Below are the code and all the weights of a small trained network. Each question names an input and a class and asks about switching units off, where a switched-off unit gives its printed mean instead of its output.

import numpy as np


def w(rows, s, z=0):
    codes = np.array(rows[::2]) - 128.0
    scale = np.full(codes.shape[1], s)
    scale[-1] = z or s
    return codes * scale


def f(y):
    return y / 2 * (1 + np.tanh(0.7978845608 * (y + 0.044715 * y**3)))


def log_softmax(a):
    a = a - a.max(-1, keepdims=True)
    return a - np.log(np.exp(a).sum(-1, keepdims=True))


def net(x, mask):
    res = np.array(x, float).reshape(1, 7) / 4 @ E
    y = f(res @ A[0][:, :-1].T + A[0][:, -1])
    res = res + np.where(mask, y, B[0][:, -1]) @ B[0][:, :-1]
    return log_softmax(res[-1] @ U[:, :-1].T + U[:, -1])


A, B = {}, {}
E = w([
[217,36,180,179],'x0',
[167,141,40,20],'x1',
[83,166,86,172],'x2',
[181,42,84,102],'x3',
[21,1,68,223],'x4',
[219,121,20,221],'x5',
[133,196,105,242],'x6',
],0.0058)
A[0] = w([
[147,168,113,171,231],'N0',
[68,131,148,144,194],'N1',
[109,122,128,140,12],'N2',
[126,83,105,106,130],'N3',
[78,118,130,131,50],'N4',
[140,77,102,74,180],'N5',
[154,113,60,156,43],'N6',
[88,113,148,152,51],'N7',
[106,88,123,110,94],'N8',
[113,107,169,147,171],'N9',
[145,143,122,120,254],'N10',
[132,125,231,136,216],'N11',
[136,163,146,124,221],'N12',
[126,82,160,138,56],'N13',
[139,64,130,97,196],'N14',
[119,115,127,136,190],'N15',
[105,137,143,99,227],'N16',
[155,123,176,145,156],'N17',
[119,169,151,131,152],'N18',
[138,249,151,111,185],'N19',
[123,168,145,86,147],'N20',
[101,126,132,127,126],'N21',
[80,117,135,140,152],'N22',
[127,97,101,134,92],'N23',
[61,105,141,153,63],'N24',
[141,131,122,111,201],'N25',
],0.018,0.0047)
B[0] = w([
[182,141,101,162,192],'N0',
[117,36,66,107,185],'N1',
[116,142,183,183,123],'N2',
[114,215,74,62,162],'N3',
[139,127,95,204,145],'N4',
[123,111,44,61,197],'N5',
[125,208,135,143,173],'N6',
[32,60,154,172,151],'N7',
[138,133,75,90,150],'N8',
[103,21,132,138,167],'N9',
[139,95,60,158,175],'N10',
[94,36,137,112,216],'N11',
[145,80,88,100,177],'N12',
[104,86,201,76,152],'N13',
[125,78,103,79,195],'N14',
[118,157,91,137,149],'N15',
[141,135,114,97,180],'N16',
[115,75,145,146,167],'N17',
[174,111,125,91,163],'N18',
[213,169,35,25,248],'N19',
[208,141,134,76,188],'N20',
[92,93,134,135,138],'N21',
[53,84,74,144,165],'N22',
[110,254,139,99,148],'N23',
[18,39,60,219,173],'N24',
[133,63,58,127,158],'N25',
],0.0078,0.012)
U = w([
[159,174,85,6,204],'0',
[114,184,106,114,23],'1',
[169,182,129,137,109],'2',
[95,134,52,127,255],'3',
[106,118,180,94,2],'4',
],0.015,0.0055)

Each question gives the input, the list of numbers given to net, and the class t.
The units are the neurons (one row each of A and B). Each row of codes is followed by its name. A weight is (code - 128) times the scale printed after its matrix; where a second scale follows, it is the last column's (A, B and U).
mask holds one flag per neuron, in row order. A switched-off neuron (its flag False) gives its mean, the last column of its row in B, instead of its output. The means were averaged over made-up inputs and are rounded, as every weight is.
A unit's drop is (log p(t) with every unit on - log p(t) with that unit switched off) / (log p(t) with every unit on - log p(t) with every unit switched off).
The circuit of an input: a set's keep is (log p(t) with only the set's units on - log p(t) with every unit switched off) / (log p(t) with every unit on - log p(t) with every unit switched off). Starting from the 12 units with the biggest drops (on a tie, the unit counted first), units are removed one at a time, each time the one whose removal leaves the highest keep (on an exact tie, the one counted first), for as long as the keep stays at least 0.8.
units of the circuit, in order: the units of the circuit, biggest drop first
k most important neurons: the k neurons with the biggest drops, biggest first
drop when u is switched off: that unit's drop, to one decimal
input [8,8,2,-7,7,7,1], class 0: units of the circuit, in order : N24
input [4,-4,-7,-4,-2,-8,7], class 4: units of the circuit, in order : N11, N5
input [7,-1,-8,2,-5,1,8], class 2: units of the circuit, in order : N5, N1, N19
input [6,3,-2,0,2,-7,8], class 4: 2 most important neurons : N19, N5
input [2,-5,8,-7,-4,-3,5], class 0: 2 most important neurons : N19, N18
input [1,-7,6,3,-4,3,1], class 2: 2 most important neurons : N24, N5
input [5,3,-2,-5,6,7,-7], class 0: drop when N24 is switched off : 0.1
input [-5,-4,1,-4,-3,4,6], class 0: drop when N19 is switched off : 0.3
input [-3,-1,1,8,3,7,4], class 2: drop when N19 is switched off : 0.1
input [7,-6,-8,0,-8,8,3], class 3: drop when N17 is switched off : 0.4
input [-6,8,-5,2,8,-6,2], class 3: 2 most important neurons : N19, N24
